[-6 43 55 -7 -4] -> E
[ -8 -10   2  -3  -6] -> W
[ 35   0 -20 -39  28] -> F
gone E: [-6 -4 55 43] | [-7]
gone E: [-4 -7 55 43] | [-6]

[ 40  40 -29  33  40 -29  11  25 -13 -12  13] -> A
[-20   1  11  12  36   2  33 -60  14 -30   7] -> C
[-12 -15  -3  -4  47  14  23 -61  17  14   0] -> K
[ 22 -29 -31 -34  -4  18 -35  33  -2  -2 -15] -> N
[ 22 -23 -27 -29 -14  12 -37  43  -6  -6 -14] -> P
[ 21 -35 -34 -37   8  23 -32  20   1   1 -17] -> B
key -> tag
[22] -> J_797
[-14] -> J_509
[-13] -> J_3
[-12] -> J_529
[21] -> J_345
key P 0:  | J_797
next: [-23 -27 -29 -14  12 -37] | [43 -6]
next: [ 40 -29  33  40 -29] | [11 25]
all A: [-29] | 2 5

[ 7  2 15  7  7 15  7] -> nisi
[  4   1   6 -10   5  13   1] -> rodod
[ 34   8   8  -7  -6 -14  14] -> kanud
[ 28 -10  29  10  12   4  -1] -> Suzuk
[ -2   3  -4 -11   4  12   0] -> Gemar
[ 60  23  23 -22 -16 -33  35] -> kuv
[ 10   4 -10 -21  12  28  -4] -> tedu
which: [ 10   4 -10 -21  12  28] | tedu
next: [60 23] | [ 23 -22]
all nisi: [7] | 0 3 4 6
gone Suzuk: [  4 -10  10  12  29  -1] | [28]

